Here is a tiny trained network, its code and every weight. The questions are about switching its units off for an input and a class, where a switched-off unit gives its printed mean instead of its output.

import numpy as np


def w(rows, s, z=0):
    codes = np.array(rows[::2]) - 128.0
    scale = np.full(codes.shape[1], s)
    scale[-1] = z or s
    return codes * scale


def f(y):
    return np.maximum(y, 0)


def log_softmax(a):
    a = a - a.max(-1, keepdims=True)
    return a - np.log(np.exp(a).sum(-1, keepdims=True))


def net(x, mask):
    res = np.array(x, float).reshape(1, 3) / 4 @ E
    y = f(res @ A[0][:, :-1].T + A[0][:, -1])
    res = res + np.where(mask, y, B[0][:, -1]) @ B[0][:, :-1]
    return log_softmax(res[-1] @ U[:, :-1].T + U[:, -1])


A, B = {}, {}
E = w([
[132,113,188,43,172,141,109,115,120,153,159,68],'x0',
[152,72,114,91,1,185,89,111,232,18,176,96],'x1',
[101,144,50,61,126,124,206,173,138,141,148,143],'x2',
],0.007)
A[0] = w([
[111,126,60,251,120,125,152,134,98,133,117,165,97],'neuron 0',
[125,133,134,148,176,121,147,132,96,165,123,137,112],'neuron 1',
[132,119,133,144,144,131,144,135,109,146,120,140,254],'neuron 2',
[113,120,201,32,187,130,119,126,85,165,133,106,103],'neuron 3',
[130,123,183,186,141,117,97,115,110,139,127,130,93],'neuron 4',
[121,134,132,161,197,118,160,134,83,182,117,143,87],'neuron 5',
[126,129,92,182,126,127,142,134,118,130,122,146,106],'neuron 6',
[130,129,210,207,148,116,91,116,109,143,126,134,115],'neuron 7',
[127,135,103,105,127,123,156,133,138,132,139,125,104],'neuron 8',
[136,127,170,168,131,123,99,113,124,129,128,126,93],'neuron 9',
[127,129,131,157,174,124,150,132,96,164,118,141,156],'neuron 10',
[118,130,49,63,158,110,224,140,106,168,134,151,103],'neuron 11',
],0.013,0.0072)
B[0] = w([
[180,125,181,114,159,125,153,129,187,164,125,125,210],'neuron 0',
[121,118,137,115,83,123,129,138,129,102,136,137,215],'neuron 1',
[85,163,42,132,176,102,95,4,170,148,161,71,237],'neuron 2',
[184,131,167,139,152,117,157,127,195,161,117,140,248],'neuron 3',
[127,118,128,138,142,169,124,167,98,129,114,130,181],'neuron 4',
[129,114,146,105,64,141,124,139,139,88,131,145,248],'neuron 5',
[153,128,153,120,143,129,138,128,154,145,123,131,164],'neuron 6',
[116,122,94,134,151,193,124,144,104,133,108,121,212],'neuron 7',
[132,125,116,134,140,195,108,90,166,134,104,122,158],'neuron 8',
[122,138,94,115,140,209,142,112,156,135,107,126,164],'neuron 9',
[112,123,131,128,82,89,127,142,108,95,151,139,231],'neuron 10',
[126,116,110,153,160,214,109,150,97,131,97,117,255],'neuron 11',
],0.023,0.0088)
U = w([
[116,86,130,101,5,135,109,122,149,59,148,138,159],'0',
[109,116,97,152,179,181,110,162,77,144,88,122,76],'1',
[182,144,189,125,170,92,184,124,168,177,127,135,80],'2',
[55,188,86,135,156,57,95,74,104,139,173,101,252],'3',
[114,130,139,135,134,95,135,176,60,134,124,142,63],'4',
],0.013,0.0036)

Each question gives the input, the list of numbers given to net, and the class t.
The units are the neurons (one row each of A and B). Each row of codes is followed by its name. A weight is (code - 128) times the scale printed after its matrix; where a second scale follows, it is the last column's (A, B and U).
mask holds one flag per neuron, in row order. A switched-off neuron (its flag False) gives its mean, the last column of its row in B, instead of its output. The means were averaged over made-up inputs and are rounded, as every weight is.
A unit's drop is (log p(t) with every unit on - log p(t) with that unit switched off) / (log p(t) with every unit on - log p(t) with every unit switched off).
The circuit of an input: a set's keep is (log p(t) with only the set's units on - log p(t) with every unit switched off) / (log p(t) with every unit on - log p(t) with every unit switched off). Starting from all 12 units, units are removed one at a time, each time the one whose removal leaves the highest keep (on an exact tie, the one counted first), for as long as the keep stays at least 0.8.
circuit, biggest first: the units of the circuit, biggest drop first
unit that matters most: the unit with the biggest drop
top k neurons: the k neurons with the biggest drops, biggest first
drop when u is switched off: that unit's drop, to one decimal
input [2,3,3], class 3: circuit, biggest first : neuron 5; neuron 3; neuron 11
input [6,2,-8], class 1: circuit, biggest first : neuron 7
input [1,-3,-1], class 3: circuit, biggest first : neuron 2; neuron 11
input [5,2,-4], class 2: top 3 neurons : neuron 11; neuron 3; neuron 2
input [-6,-4,-4], class 2: top 3 neurons : neuron 0; neuron 11; neuron 6
input [3,3,2], class 3: top 2 neurons : neuron 5; neuron 3
input [-7,-4,-5], class 2: top 3 neurons : neuron 0; neuron 11; neuron 6
input [6,4,-2], class 2: top 3 neurons : neuron 5; neuron 2; neuron 10
input [1,3,3], class 3: top 4 neurons : neuron 5; neuron 3; neuron 11; neuron 1
input [3,4,5], class 1: top 2 neurons : neuron 5; neuron 2
input [-2,3,-4], class 1: top 2 neurons : neuron 5; neuron 2
input [1,4,-5], class 1: top 4 neurons : neuron 5; neuron 10; neuron 2; neuron 1
input [-5,1,6], class 1: top 2 neurons : neuron 11; neuron 3
input [0,-3,-3], class 3: unit that matters most : neuron 11
input [-1,3,-3], class 3: top 2 neurons : neuron 5; neuron 11
input [-8,-8,3], class 0: top 3 neurons : neuron 5; neuron 10; neuron 1
input [-3,-8,0], class 0: drop when neuron 5 is switched off : 0.6
input [1,4,5], class 1: drop when neuron 1 is switched off : 0.5
input [1,1,6], class 1: drop when neuron 11 is switched off : 0.3
input [-7,2,-2], class 2: unit that matters most : neuron 0
